Here is a tiny trained network, its code and every weight. The questions are about switching its units off for an input and a target symbol, where a switched-off unit gives its printed mean instead of its output.

import numpy as np


def w(rows, s, z=0):
    codes = np.array(rows[::2]) - 128.0
    scale = np.full(codes.shape[1], s)
    scale[-1] = z or s
    return codes * scale


def norm(h):
    return h / np.sqrt((h * h).mean(-1, keepdims=True) + 1e-5)


def f(y):
    return y / 2 * (1 + np.tanh(0.7978845608 * (y + 0.044715 * y**3)))


def softmax(a):
    e = np.exp(a - a.max(-1, keepdims=True))
    return e / e.sum(-1, keepdims=True)


def log_softmax(a):
    a = a - a.max(-1, keepdims=True)
    return a - np.log(np.exp(a).sum(-1, keepdims=True))


def net(x, mask):
    ids = ['ΓΔΘαεζηλμξπτφω'.index(c) for c in x.split()]
    T = len(ids)
    res = E[ids] + P[:T]
    r = norm(res)
    for j in range(3):
        rows = slice(3 * j, 3 * j + 3)
        q, k, v = (r @ M[0][rows].T for M in (Q, K, V))
        z = softmax(np.where(np.tri(T) > 0, q @ k.T / 3**0.5, -1e9)) @ v
        o = O[0][rows]
        res = res + np.where(mask[j], z, o[:, -1]) @ o[:, :-1]
    y = f(norm(res) @ A[0][:, :-1].T + A[0][:, -1])
    res = res + np.where(mask[3:7], y, B[0][:, -1]) @ B[0][:, :-1]
    return log_softmax(norm(res)[-1] @ U[:, :-1].T + U[:, -1])


Q, K, V, O, A, B = {}, {}, {}, {}, {}, {}
E = w([
[146,110,169,128,154],'Γ',
[122,98,110,101,122],'Δ',
[183,73,137,116,17],'Θ',
[40,112,147,180,124],'α',
[158,119,171,112,150],'ε',
[84,156,160,99,67],'ζ',
[141,112,162,120,156],'η',
[138,135,144,128,136],'λ',
[117,49,118,115,118],'μ',
[122,98,104,104,128],'ξ',
[140,125,161,118,145],'π',
[6,122,175,180,191],'τ',
[138,116,152,143,138],'φ',
[116,98,124,81,122],'ω',
],0.014)
P = w([
[98,164,85,171,97],'0',
[121,10,255,85,184],'1',
[144,50,227,114,180],'2',
[113,51,161,113,159],'3',
[98,2,243,51,173],'4',
[137,54,201,98,169],'5',
[120,58,150,109,164],'6',
[110,25,229,59,168],'7',
[143,59,198,90,177],'8',
[117,58,177,108,161],'9',
[130,63,204,86,168],'10',
],0.0052)
Q[0] = w([
[240,114,182,133,228],'head 1',
[162,113,177,83,163],'head 1',
[63,106,7,80,92],'head 1',
[183,164,143,125,51],'head 2',
[141,145,186,191,185],'head 2',
[255,124,234,158,216],'head 2',
[198,163,176,157,199],'head 3',
[34,148,45,129,96],'head 3',
[72,170,180,122,161],'head 3',
],0.021)
K[0] = w([
[201,152,40,194,160],'head 1',
[197,122,105,124,167],'head 1',
[111,70,194,54,87],'head 1',
[159,141,145,124,52],'head 2',
[157,214,103,130,132],'head 2',
[195,187,1,203,144],'head 2',
[141,166,71,192,144],'head 3',
[63,45,177,155,117],'head 3',
[108,164,148,151,157],'head 3',
],0.026)
V[0] = w([
[83,77,190,96,73],'head 1',
[49,178,91,52,201],'head 1',
[110,137,127,128,68],'head 1',
[146,37,80,152,177],'head 2',
[103,212,64,16,236],'head 2',
[12,150,150,112,71],'head 2',
[24,152,225,189,66],'head 3',
[105,155,183,3,93],'head 3',
[199,123,143,167,165],'head 3',
],0.013)
O[0] = w([
[100,52,170,141,85,253],'head 1',
[159,205,80,108,59,88],'head 1',
[94,147,130,147,91,120],'head 1',
[209,150,84,184,186,171],'head 2',
[43,47,34,108,171,3],'head 2',
[131,149,169,21,187,210],'head 2',
[141,148,60,245,73,238],'head 3',
[82,19,169,174,93,189],'head 3',
[145,100,87,137,197,89],'head 3',
],0.011,0.008)
A[0] = w([
[188,50,10,31,105,104],'neuron 1',
[95,123,66,175,201,4],'neuron 2',
[16,202,210,194,252,209],'neuron 3',
[151,184,115,189,173,9],'neuron 4',
],0.014,0.0018)
B[0] = w([
[146,30,76,213,129,166],'neuron 1',
[167,174,205,35,96,146],'neuron 2',
[26,230,4,98,167,240],'neuron 3',
[84,9,114,82,93,253],'neuron 4',
],0.017,0.0026)
U = w([
[53,136,67,114,118,255],'Γ',
[172,128,97,84,216,173],'Δ',
[78,146,104,254,49,82],'Θ',
[160,75,18,165,143,114],'α',
[179,172,94,185,154,235],'ε',
[174,162,166,189,211,97],'ζ',
[129,158,198,24,134,137],'η',
[41,80,148,54,151,60],'λ',
[229,184,210,131,64,102],'μ',
[28,103,181,85,7,45],'ξ',
[80,187,210,172,169,145],'π',
[25,121,142,198,220,73],'τ',
[171,123,74,120,48,158],'φ',
[190,52,100,37,65,94],'ω',
],0.014,0.0076)

Each question gives the input, a string of symbols that net reads in full, and the target symbol t.
The units are the heads (3 rows each of Q, K, V and O) and the neurons (one row each of A and B). Each row of codes is followed by its name. A weight is (code - 128) times the scale printed after its matrix; where a second scale follows, it is the last column's (O, A, B and U).
mask holds one flag per unit, heads first, then neurons. A switched-off unit (its flag False) gives its mean, the last column of its rows in O or B, instead of its output. The means were averaged over made-up inputs and are rounded, as every weight is.
A unit's drop is (log p(t) with every unit on - log p(t) with that unit switched off) / (log p(t) with every unit on - log p(t) with every unit switched off).
The circuit of an input: a set's keep is (log p(t) with only the set's units on - log p(t) with every unit switched off) / (log p(t) with every unit on - log p(t) with every unit switched off). Starting from all 7 units, units are removed one at a time, each time the one whose removal leaves the highest keep (on an exact tie, the one counted first), for as long as the keep stays at least 0.8.
units of the circuit, in order: the units of the circuit, biggest drop first
most important unit: the unit with the biggest drop
k most important neurons: the k neurons with the biggest drops, biggest first
which heads matter: for each layer, one digit per head in row order, 1 if its drop is at least 0.15 and else 0, layers parted by /
input τ φ φ Δ Θ η φ ω α η, target φ: which heads matter => 101
input ζ μ φ, target ξ: which heads matter => 011
input η Γ φ λ τ Δ Γ Δ Θ Θ, target μ: units of the circuit, in order => (head 2)
input π Δ Γ α Θ φ Γ η, target Θ: which heads matter => 011
input Θ Θ Γ α Θ π Δ, target τ: units of the circuit, in order => (head 1; neuron 3)
input φ φ ξ Δ μ η Δ, target μ: which heads matter => 011
input τ μ λ μ Θ λ π ζ Θ η, target φ: units of the circuit, in order => (head 1; head 3; neuron 4)
input ε φ φ, target τ: units of the circuit, in order => (head 3; head 1; head 2; neuron 3)
input η λ α ε Δ Θ ω π ω Γ, target ω: units of the circuit, in order => (neuron 4; head 3; head 2; neuron 2)
input ε Δ Δ, target Δ: which heads matter => 101
input Θ π Θ π Δ ξ ξ Θ α μ π, target π: units of the circuit, in order => (head 1; head 2; neuron 3)
input Δ α α ε Δ, target η: units of the circuit, in order => (head 3; head 2)
input τ μ Δ, target λ: which heads matter => 011
input τ φ Γ α α τ π, target φ: units of the circuit, in order => (head 3; head 1; neuron 4)
input α Δ Θ φ λ, target μ: which heads matter => 011
input ξ τ η Γ Θ λ ζ α φ, target Δ: which heads matter => 111
input φ φ Δ Θ Θ ξ φ Θ η, target ε: units of the circuit, in order => (head 3)
input ζ Θ ξ η, target ξ: units of the circuit, in order => (head 2; head 3)
input η Γ η, target ω: 2 most important neurons => (neuron 4; neuron 2)
input λ ζ ξ, target Γ: which heads matter => 110
input Δ Δ ξ τ φ μ φ ζ ε, target η: units of the circuit, in order => (head 3)
input ε η ξ Θ Θ η ξ α, target Θ: which heads matter => 000
input Θ λ Θ φ, target π: units of the circuit, in order => (head 1; head 2; neuron 3)
input α Γ φ φ λ Δ ξ α μ α φ, target μ: units of the circuit, in order => (head 2; head 3)
input λ η π Δ Δ Γ Θ π π ξ τ, target Γ: which heads matter => 000
input ξ η ξ Δ π α ζ τ φ η, target Δ: units of the circuit, in order => (head 3; head 2; head 1; neuron 1)
input φ Δ α Θ, target μ: which heads matter => 010
input η φ π ζ μ φ, target ω: which heads matter => 011
input ζ α ω λ, target ξ: most important unit => head 2
